Below is a small trained network, with its code and all its weights. Each question gives an input and a target symbol and asks what happens when units are switched off, that is, made to give their printed mean instead of their output.

import numpy as np


def w(rows, s, z=0):
    codes = np.array(rows[::2]) - 128.0
    scale = np.full(codes.shape[1], s)
    scale[-1] = z or s
    return codes * scale


def norm(h):
    return h / np.sqrt((h * h).mean(-1, keepdims=True) + 1e-5)


def f(y):
    return y / 2 * (1 + np.tanh(0.7978845608 * (y + 0.044715 * y**3)))


def softmax(a):
    e = np.exp(a - a.max(-1, keepdims=True))
    return e / e.sum(-1, keepdims=True)


def log_softmax(a):
    a = a - a.max(-1, keepdims=True)
    return a - np.log(np.exp(a).sum(-1, keepdims=True))


def net(x, mask):
    ids = ['βγδζηπψ'.index(c) for c in x.split()]
    T = len(ids)
    res = E[ids] + P[:T]
    u = 0
    for l in range(2):
        q, k, v = (norm(res) @ M[l].T for M in (Q, K, V))
        z = softmax(np.where(np.tri(T) > 0, q @ k.T / 2**0.5, -1e9)) @ v
        res = res + np.where(mask[u], z, O[l][:, -1]) @ O[l][:, :-1]
        u += 1
        y = f(norm(res) @ A[l][:, :-1].T + A[l][:, -1])
        res = res + np.where(mask[u : u + 8], y, B[l][:, -1]) @ B[l][:, :-1]
        u += 8
    return log_softmax(norm(res)[-1] @ U[:, :-1].T + U[:, -1])


Q, K, V, O, A, B = {}, {}, {}, {}, {}, {}
E = w([
[103,96,155,95,163,106,94,167,107,253],'β',
[115,164,87,108,117,112,99,157,112,87],'γ',
[91,134,82,135,105,97,140,132,145,138],'δ',
[101,121,105,126,148,139,70,69,110,85],'ζ',
[144,132,141,152,201,110,123,74,143,97],'η',
[88,164,135,93,123,175,138,88,179,134],'π',
[174,70,174,145,131,175,98,122,145,151],'ψ',
],0.032)
P = w([
[86,198,9,217,198,152,30,158,117,246],'0',
[93,187,84,178,217,115,66,169,144,174],'1',
[65,159,111,197,187,159,111,166,113,156],'2',
[80,153,121,164,146,116,94,142,145,128],'3',
[91,114,101,141,141,152,137,109,100,131],'4',
[88,110,147,139,105,117,128,113,137,101],'5',
[134,116,112,116,84,122,150,78,158,79],'6',
[88,62,144,135,79,138,184,93,126,50],'7',
[112,49,132,109,53,127,196,70,141,37],'8',
[160,42,103,36,47,125,219,43,120,45],'9',
],0.016)
Q[0] = w([
[10,68,253,233,112,131,142,226,92,39],'0.h1',
[80,200,89,76,161,115,220,119,161,48],'0.h1',
],0.018)
K[0] = w([
[179,151,148,121,92,72,76,71,209,114],'0.h1',
[159,68,194,100,85,179,227,49,145,2],'0.h1',
],0.026)
V[0] = w([
[186,212,164,140,107,2,235,152,12,128],'0.h1',
[104,78,90,66,40,150,97,227,147,145],'0.h1',
],0.0098)
O[0] = w([
[170,116,111,147,9,34,80,206,253,219,6],'0.h1',
[121,76,60,101,247,203,160,215,202,36,76],'0.h1',
],0.0072,0.016)
A[0] = w([
[112,129,221,5,165,81,216,212,69,183,2],'0.n1',
[136,136,221,88,104,156,108,104,157,222,109],'0.n2',
[119,147,146,90,150,71,212,165,64,112,7],'0.n3',
[90,145,55,118,112,174,125,192,166,141,120],'0.n4',
[95,218,142,94,109,42,198,107,149,56,193],'0.n5',
[253,168,57,113,106,105,133,232,78,98,76],'0.n6',
[141,72,227,100,94,161,184,133,144,99,222],'0.n7',
[158,149,185,86,202,199,80,146,185,203,167],'0.n8',
],0.013,0.0049)
B[0] = w([
[130,105,93,5,171,93,83,106,98,178,159],'0.n1',
[105,108,126,111,202,184,152,132,99,69,173],'0.n2',
[127,118,108,128,135,127,132,130,89,114,143],'0.n3',
[76,60,84,106,106,148,81,154,128,156,150],'0.n4',
[79,91,80,141,94,196,127,121,66,151,254],'0.n5',
[105,83,134,163,90,141,65,136,141,113,131],'0.n6',
[119,128,104,123,83,167,106,105,113,131,208],'0.n7',
[94,141,140,166,104,164,120,76,66,122,201],'0.n8',
],0.019,0.0092)
Q[1] = w([
[195,112,118,163,149,120,87,189,142,125],'1.h1',
[178,4,123,63,112,72,99,129,64,127],'1.h1',
],0.018)
K[1] = w([
[89,229,87,183,249,82,47,192,92,234],'1.h1',
[155,139,112,91,45,127,239,193,129,79],'1.h1',
],0.019)
V[1] = w([
[19,129,72,104,128,49,227,64,182,144],'1.h1',
[102,183,186,72,124,253,157,87,225,176],'1.h1',
],0.035)
O[1] = w([
[40,240,74,107,244,17,142,94,121,159,117],'1.h1',
[49,96,205,190,209,70,74,192,141,96,250],'1.h1',
],0.012,0.022)
A[1] = w([
[162,161,190,124,3,67,176,17,139,165,49],'1.n1',
[196,75,203,227,131,125,156,181,204,46,41],'1.n2',
[174,111,92,120,60,124,171,156,160,138,85],'1.n3',
[97,154,58,97,123,95,152,180,212,109,2],'1.n4',
[141,156,119,154,130,112,231,83,139,146,69],'1.n5',
[137,61,176,85,146,118,116,147,104,133,66],'1.n6',
[174,126,99,88,100,177,196,88,118,102,12],'1.n7',
[104,168,157,213,129,86,154,157,125,55,119],'1.n8',
],0.038,0.005)
B[1] = w([
[69,220,144,151,67,101,130,84,167,221,182],'1.n1',
[101,66,174,204,151,254,175,102,88,174,247],'1.n2',
[127,135,149,95,130,161,144,156,210,129,133],'1.n3',
[153,150,64,228,147,115,175,145,159,119,147],'1.n4',
[147,89,157,144,106,126,96,141,116,107,167],'1.n5',
[165,132,144,166,100,121,158,142,171,116,205],'1.n6',
[117,84,140,177,124,93,116,121,84,88,174],'1.n7',
[112,186,99,56,165,162,104,122,70,110,251],'1.n8',
],0.047,0.021)
U = w([
[83,74,166,158,192,54,131,172,145,164,71],'β',
[210,91,116,82,43,121,102,185,175,105,253],'γ',
[129,124,1,204,135,108,167,152,143,143,101],'δ',
[148,32,87,170,94,60,96,79,49,82,83],'ζ',
[81,169,141,168,42,94,121,83,137,176,109],'η',
[115,138,77,57,165,137,117,111,86,151,190],'π',
[153,72,131,189,151,219,143,120,75,235,79],'ψ',
],0.0065,0.0054)

Each question gives the input, a string of symbols that net reads in full, and the target symbol t.
The units are the heads (2 rows each of Q, K, V and O) and the neurons (one row each of A and B). Each row of codes is followed by its name. A weight is (code - 128) times the scale printed after its matrix; where a second scale follows, it is the last column's (O, A, B and U).
mask holds one flag per unit, layer by layer, with each layer's heads first. A switched-off unit (its flag False) gives its mean, the last column of its rows in O or B, instead of its output. The means were averaged over made-up inputs and are rounded, as every weight is.
A unit's drop is (log p(t) with every unit on - log p(t) with that unit switched off) / (log p(t) with every unit on - log p(t) with every unit switched off).
The circuit of an input: a set's keep is (log p(t) with only the set's units on - log p(t) with every unit switched off) / (log p(t) with every unit on - log p(t) with every unit switched off). Starting from the 12 units with the biggest drops (on a tie, the unit counted first), units are removed one at a time, each time the one whose removal leaves the highest keep (on an exact tie, the one counted first), for as long as the keep stays at least 0.8.
units of the circuit, in order: the units of the circuit, biggest drop first
unit that matters most: the unit with the biggest drop
top k neurons: the k neurons with the biggest drops, biggest first
top k neurons in layer l: the k neurons of layer l with the biggest drops, biggest first
drop when u is switched off: that unit's drop, to one decimal
input γ β η η δ β δ ψ ζ β, target γ: units of the circuit, in order -> [0.n1, 1.n2, 1.n6]
input η δ η δ η, target η: units of the circuit, in order -> [0.h1, 1.h1, 1.n1]
input π β η ζ, target η: units of the circuit, in order -> [1.h1, 1.n2, 1.n8]
input π ψ ψ β, target γ: unit that matters most -> 0.n1
input δ γ π β π β ζ β β, target β: units of the circuit, in order -> [1.h1, 0.n1, 1.n2, 1.n8]
input δ δ ψ η δ η δ, target η: units of the circuit, in order -> [0.h1, 1.n1]
input γ β δ η δ β π η π β, target β: units of the circuit, in order -> [1.h1, 0.n1, 1.n8, 1.n2]
input γ π η π π π η, target π: units of the circuit, in order -> [1.n8, 1.n2]
input β δ β γ γ η β, target ζ: units of the circuit, in order -> [1.h1, 1.n7, 1.n2]
input δ π π ζ δ ζ π β η, target π: units of the circuit, in order -> [1.n2, 1.n8]
input δ η δ δ, target η: units of the circuit, in order -> [1.h1, 0.h1, 1.n1]
input δ δ δ δ γ, target δ: top 2 neurons -> [1.n4, 1.n2]
input β ψ γ δ γ, target δ: top 2 neurons -> [0.n4, 1.n4]
input β η γ η δ β δ π β δ, target π: unit that matters most -> 0.n5
input η β π δ π, target π: top 2 neurons -> [1.n8, 1.n2]
input η δ π η π δ ζ ζ, target ζ: top 4 neurons in layer 1 -> [1.n2, 1.n8, 1.n1, 1.n7]
input β η π δ δ β, target π: top 2 neurons -> [1.n2, 0.n1]
input ψ ζ β γ δ π δ, target π: top 2 neurons in layer 1 -> [1.n8, 1.n2]
input η ζ ζ, target η: top 2 neurons -> [1.n1, 0.n2]
input ψ δ π π π δ δ η η, target η: unit that matters most -> 0.h1
input π δ β δ δ, target δ: drop when 1.n2 is switched off -> 0.1
input π γ β γ, target γ: drop when 1.n3 is switched off -> 0.4
input δ π π β π η η γ, target η: drop when 1.n1 is switched off -> 0.8
input β δ η η π π ζ β η γ, target η: drop when 0.h1 is switched off -> 0.8
